Below are the code and all the weights of a small trained network. Each question names an input and a class and asks about switching units off, where a switched-off unit gives its printed mean instead of its output.

import numpy as np


def w(rows, s, z=0):
    codes = np.array(rows[::2]) - 128.0
    scale = np.full(codes.shape[1], s)
    scale[-1] = z or s
    return codes * scale


def f(y):
    return y / 2 * (1 + np.tanh(0.7978845608 * (y + 0.044715 * y**3)))


def log_softmax(a):
    a = a - a.max(-1, keepdims=True)
    return a - np.log(np.exp(a).sum(-1, keepdims=True))


def net(x, mask):
    res = np.array(x, float).reshape(1, 2) / 4 @ E
    y = f(res @ A[0][:, :-1].T + A[0][:, -1])
    res = res + np.where(mask, y, B[0][:, -1]) @ B[0][:, :-1]
    return log_softmax(res[-1] @ U[:, :-1].T + U[:, -1])


A, B = {}, {}
E = w([
[235,159,189,9,80,138,55,169,132,149],'x0',
[47,236,255,86,137,136,206,83,129,131],'x1',
],0.0047)
A[0] = w([
[143,126,124,130,125,136,137,121,129,126,243],'neuron 1',
[224,140,180,52,127,132,94,152,120,125,106],'neuron 2',
[57,178,236,106,129,143,158,109,126,126,115],'neuron 3',
[197,75,22,152,127,139,91,131,123,122,116],'neuron 4',
[201,146,165,73,99,129,103,142,139,148,111],'neuron 5',
[252,133,182,48,128,120,99,124,124,121,106],'neuron 6',
[196,85,19,161,124,126,89,137,127,126,115],'neuron 7',
[29,170,255,95,121,136,166,125,116,125,114],'neuron 8',
[140,120,121,141,127,117,120,136,130,133,81],'neuron 9',
[130,129,127,137,121,124,134,134,124,129,93],'neuron 10',
[47,115,84,212,134,119,165,118,130,125,109],'neuron 11',
[56,182,239,105,144,132,168,121,132,124,101],'neuron 12',
[32,116,79,211,138,129,156,118,127,124,101],'neuron 13',
[198,83,26,153,128,130,97,150,127,130,101],'neuron 14',
[137,124,122,126,123,125,126,125,122,137,253],'neuron 15',
[200,86,14,144,132,142,93,129,121,121,108],'neuron 16',
[213,140,174,55,110,125,92,138,129,134,106],'neuron 17',
[133,121,122,115,140,126,136,121,130,130,152],'neuron 18',
[27,121,71,218,123,124,167,131,123,130,102],'neuron 19',
],0.0093,0.0068)
B[0] = w([
[135,173,146,47,190,131,49,169,202,85,242],'neuron 1',
[95,112,91,121,142,162,147,55,130,139,209],'neuron 2',
[153,135,136,110,106,78,136,104,150,166,220],'neuron 3',
[145,142,149,111,108,84,148,104,143,168,223],'neuron 4',
[104,116,107,137,126,157,139,85,119,130,189],'neuron 5',
[93,111,82,111,150,163,136,48,137,147,217],'neuron 6',
[147,142,148,114,114,85,148,104,145,173,223],'neuron 7',
[157,147,148,103,117,75,141,99,162,185,237],'neuron 8',
[127,117,121,148,107,124,148,118,115,145,109],'neuron 9',
[129,120,123,145,114,131,141,117,123,136,110],'neuron 10',
[108,118,95,110,145,168,128,59,127,129,208],'neuron 11',
[155,127,131,129,94,81,155,101,140,184,217],'neuron 12',
[100,111,90,111,139,169,132,55,124,139,209],'neuron 13',
[145,131,140,122,94,91,166,99,135,178,210],'neuron 14',
[139,199,158,2,222,133,4,198,254,50,255],'neuron 15',
[140,143,146,129,104,85,155,99,142,175,216],'neuron 16',
[104,103,89,125,140,149,141,63,115,133,203],'neuron 17',
[129,131,128,121,129,129,118,131,136,123,145],'neuron 18',
[102,107,85,102,147,173,125,45,130,140,215],'neuron 19',
],0.026,0.0054)
U = w([
[221,155,185,122,67,27,173,131,150,198,86],'0',
[19,77,35,120,172,233,131,72,115,117,115],'1',
[155,157,173,105,172,133,54,254,158,44,253],'2',
[134,117,129,159,112,135,163,150,103,118,87],'3',
[124,101,129,159,106,142,142,155,79,126,95],'4',
[123,106,133,158,106,136,148,156,99,123,88],'5',
[128,106,130,154,99,133,144,149,100,127,88],'6',
],0.0088,0.0024)

Each question gives the input, the list of numbers given to net, and the class t.
The units are the neurons (one row each of A and B). Each row of codes is followed by its name. A weight is (code - 128) times the scale printed after its matrix; where a second scale follows, it is the last column's (A, B and U).
mask holds one flag per neuron, in row order. A switched-off neuron (its flag False) gives its mean, the last column of its row in B, instead of its output. The means were averaged over made-up inputs and are rounded, as every weight is.
A unit's drop is (log p(t) with every unit on - log p(t) with that unit switched off) / (log p(t) with every unit on - log p(t) with every unit switched off).
most important unit: the unit with the biggest drop
top k neurons: the k neurons with the biggest drops, biggest first
drop when u is switched off: that unit's drop, to one decimal
input [-6,-6], class 0: top 3 neurons => (neuron 7; neuron 4; neuron 16)
input [-7,8], class 0: most important unit => neuron 8
input [-4,-4], class 0: top 3 neurons => (neuron 6; neuron 2; neuron 7)
input [-6,6], class 0: top 4 neurons => (neuron 8; neuron 12; neuron 3; neuron 6)
input [-7,-8], class 0: top 4 neurons => (neuron 7; neuron 4; neuron 16; neuron 14)
input [3,-1], class 2: top 3 neurons => (neuron 19; neuron 13; neuron 11)
input [8,-7], class 1: top 4 neurons => (neuron 6; neuron 2; neuron 17; neuron 5)
input [7,-6], class 1: top 3 neurons => (neuron 6; neuron 2; neuron 17)
input [-7,7], class 0: top 2 neurons => (neuron 8; neuron 12)
input [-3,-4], class 0: drop when neuron 16 is switched off => 0.1
input [4,1], class 1: drop when neuron 6 is switched off => 0.2
input [3,3], class 2: drop when neuron 14 is switched off => 0.2
input [8,6], class 1: drop when neuron 17 is switched off => 0.1
